Below is a small trained network, with its code and all its weights. Each question gives an input and a target symbol and asks what happens when units are switched off, that is, made to give their printed mean instead of their output.

import numpy as np


def w(rows, s, z=0):
    codes = np.array(rows[::2]) - 128.0
    scale = np.full(codes.shape[1], s)
    scale[-1] = z or s
    return codes * scale


def norm(h):
    return h / np.sqrt((h * h).mean(-1, keepdims=True) + 1e-5)


def f(y):
    return y / 2 * (1 + np.tanh(0.7978845608 * (y + 0.044715 * y**3)))


def softmax(a):
    e = np.exp(a - a.max(-1, keepdims=True))
    return e / e.sum(-1, keepdims=True)


def log_softmax(a):
    a = a - a.max(-1, keepdims=True)
    return a - np.log(np.exp(a).sum(-1, keepdims=True))


def net(x, mask):
    ids = ['αβεζμπσφ'.index(c) for c in x.split()]
    T = len(ids)
    res = E[ids] + P[:T]
    r = norm(res)
    for j in range(2):
        rows = slice(3 * j, 3 * j + 3)
        q, k, v = (r @ M[0][rows].T for M in (Q, K, V))
        z = softmax(np.where(np.tri(T) > 0, q @ k.T / 3**0.5, -1e9)) @ v
        o = O[0][rows]
        res = res + np.where(mask[j], z, o[:, -1]) @ o[:, :-1]
    y = f(norm(res) @ A[0][:, :-1].T + A[0][:, -1])
    res = res + np.where(mask[2:10], y, B[0][:, -1]) @ B[0][:, :-1]
    return log_softmax(norm(res)[-1] @ U[:, :-1].T + U[:, -1])


Q, K, V, O, A, B = {}, {}, {}, {}, {}, {}
E = w([
[73,71,94,108,135,213,90,83,165],'α',
[154,205,179,160,118,138,71,63,170],'β',
[130,77,79,181,108,210,62,114,139],'ε',
[99,105,192,224,67,140,156,103,139],'ζ',
[174,187,180,83,117,191,42,95,137],'μ',
[120,99,130,91,103,34,95,87,94],'π',
[184,61,131,154,164,203,108,83,68],'σ',
[146,42,126,108,137,66,242,248,140],'φ',
],0.0015)
P = w([
[84,225,14,116,55,163,173,134,2],'0',
[62,188,90,158,88,156,126,126,45],'1',
[88,169,94,153,88,146,122,103,80],'2',
[99,148,105,148,81,144,128,82,101],'3',
[113,129,112,139,81,145,122,77,112],'4',
[123,115,122,134,78,144,121,74,126],'5',
[128,97,129,130,87,131,114,64,137],'6',
[132,90,140,128,92,132,108,70,145],'7',
[134,78,153,128,97,134,105,78,149],'8',
[135,68,161,132,108,129,105,80,165],'9',
[139,59,168,131,116,127,92,89,175],'10',
[135,57,183,142,127,131,85,101,181],'11',
[136,44,202,147,142,134,78,112,188],'12',
[131,39,214,156,161,137,68,129,198],'13',
],0.0014)
Q[0] = w([
[204,231,95,72,162,148,223,173,156],'H1',
[98,54,205,182,62,228,2,19,128],'H1',
[55,89,194,133,121,88,94,115,104],'H1',
[189,73,255,134,129,134,54,48,188],'H2',
[77,101,137,222,110,168,91,76,136],'H2',
[140,198,206,95,116,205,64,101,159],'H2',
],0.0061)
K[0] = w([
[122,165,60,125,87,120,162,108,54],'H1',
[173,16,226,124,150,119,101,135,184],'H1',
[135,111,163,158,177,147,111,204,183],'H1',
[164,64,233,118,160,98,107,121,203],'H2',
[141,150,255,155,138,157,134,177,174],'H2',
[251,51,161,104,253,186,153,161,159],'H2',
],0.0052)
V[0] = w([
[220,132,78,199,122,150,111,122,220],'H1',
[85,123,148,138,165,189,137,138,210],'H1',
[178,116,196,178,179,185,143,144,133],'H1',
[155,152,104,137,153,248,120,128,174],'H2',
[119,251,135,59,95,85,165,136,184],'H2',
[111,108,150,223,135,131,146,89,215],'H2',
],0.0028)
O[0] = w([
[42,147,133,236,201,178,26,160,34,124],'H1',
[13,104,27,27,35,116,93,5,84,74],'H1',
[227,155,99,99,42,133,82,43,40,56],'H1',
[148,74,219,70,176,18,195,135,119,77],'H2',
[104,115,228,70,92,157,42,118,113,6],'H2',
[109,207,187,112,122,173,238,179,178,131],'H2',
],0.0025,0.0018)
A[0] = w([
[133,165,161,80,124,3,188,189,79,4],'N1',
[143,118,127,134,138,84,146,169,176,125],'N2',
[141,156,189,102,192,149,135,159,141,75],'N3',
[151,114,171,86,154,130,118,124,186,128],'N4',
[121,217,133,79,77,179,88,120,97,90],'N5',
[149,40,154,133,154,184,201,121,156,95],'N6',
[223,181,144,144,167,139,121,137,131,124],'N7',
[151,210,168,114,117,160,127,145,160,41],'N8',
],0.0053,0.0043)
B[0] = w([
[91,101,140,216,130,60,64,154,212,71],'N1',
[97,72,160,226,141,146,72,106,204,228],'N2',
[161,175,78,113,61,200,169,136,73,55],'N3',
[125,130,86,163,119,145,91,194,159,150],'N4',
[80,105,162,178,161,131,135,117,163,49],'N5',
[120,126,151,165,97,110,44,4,149,250],'N6',
[134,143,131,121,155,71,131,100,170,163],'N7',
[144,39,48,106,93,108,89,130,108,49],'N8',
],0.0042,0.0011)
U = w([
[253,207,65,112,213,35,140,62,144,96],'α',
[169,8,168,77,43,101,27,162,60,2],'β',
[220,177,21,73,14,225,81,195,175,137],'ε',
[85,246,200,175,34,161,246,128,147,42],'ζ',
[73,46,142,234,170,67,96,141,246,223],'μ',
[15,59,6,20,127,133,172,65,197,93],'π',
[38,127,40,191,209,166,126,150,4,188],'σ',
[87,228,253,38,221,187,63,188,136,101],'φ',
],0.0063,0.004)

Each question gives the input, a string of symbols that net reads in full, and the target symbol t.
The units are the heads (3 rows each of Q, K, V and O) and the neurons (one row each of A and B). Each row of codes is followed by its name. A weight is (code - 128) times the scale printed after its matrix; where a second scale follows, it is the last column's (O, A, B and U).
mask holds one flag per unit, heads first, then neurons. A switched-off unit (its flag False) gives its mean, the last column of its rows in O or B, instead of its output. The means were averaged over made-up inputs and are rounded, as every weight is.
A unit's drop is (log p(t) with every unit on - log p(t) with that unit switched off) / (log p(t) with every unit on - log p(t) with every unit switched off).
The circuit of an input: a set's keep is (log p(t) with only the set's units on - log p(t) with every unit switched off) / (log p(t) with every unit on - log p(t) with every unit switched off). Starting from all 10 units, units are removed one at a time, each time the one whose removal leaves the highest keep (on an exact tie, the one counted first), for as long as the keep stays at least 0.8.
units of the circuit, in order: the units of the circuit, biggest drop first
top k neurons: the k neurons with the biggest drops, biggest first
which heads matter: for each layer, one digit per head in row order, 1 if its drop is at least 0.15 and else 0, layers parted by /
input α π π π β π, target φ: top 2 neurons : (N6 N2)
input π μ φ π, target β: units of the circuit, in order : (H2 N7)
input π ε π ε π π μ π π μ ε σ μ, target α: units of the circuit, in order : (H2 H1 N7)
input σ σ π π α ζ α β, target π: units of the circuit, in order : (N8 H1 H2 N6)
input α π β π π ζ σ ε ε β, target ζ: top 2 neurons : (N3 N5)
input α π π α π α π ε α α, target π: units of the circuit, in order : (H1)
input ε π π ε ε α σ π ε π ε β, target ε: units of the circuit, in order : (N3 H2 N8)
input π μ ζ σ α π π β, target ε: units of the circuit, in order : (H2 N3 N8)
input π π β π ε μ, target ε: units of the circuit, in order : (H2 N3 N4)
input α π π π ε ε ε π π σ, target α: units of the circuit, in order : (H1 N2 N7)
input σ ε α α α ε, target π: units of the circuit, in order : (H1 H2 N2)
input π μ ε π β π, target φ: top 3 neurons : (N6 N8 N3)
input μ ζ α μ, target φ: units of the circuit, in order : (H2 N6)
input μ ε β π σ π μ, target α: units of the circuit, in order : (N7)
input π π π β α π ζ π ζ π, target ζ: units of the circuit, in order : (H2 H1 N6 N8)
input π π φ ζ α ζ α π π ζ μ β, target φ: top 3 neurons : (N5 N2 N6)
input ε π π π π φ π, target ε: units of the circuit, in order : (H2 N2 N6)
input π β π π π ζ, target ζ: top 2 neurons : (N2 N1)
input μ π σ α π π ζ φ π, target ζ: which heads matter : 01
input ζ σ π μ π μ β ε, target σ: which heads matter : 10
input ε π σ α π ε π, target σ: which heads matter : 11
input π ζ π ε φ μ, target μ: which heads matter : 00
input π π π π π π σ π β, target α: top 4 neurons : (N7 N3 N8 N1)
input π ε σ π α α ζ α π ε ε ε, target σ: top 2 neurons : (N2 N7)
input π π ε π β π φ μ, target μ: top 3 neurons : (N5 N8 N7)
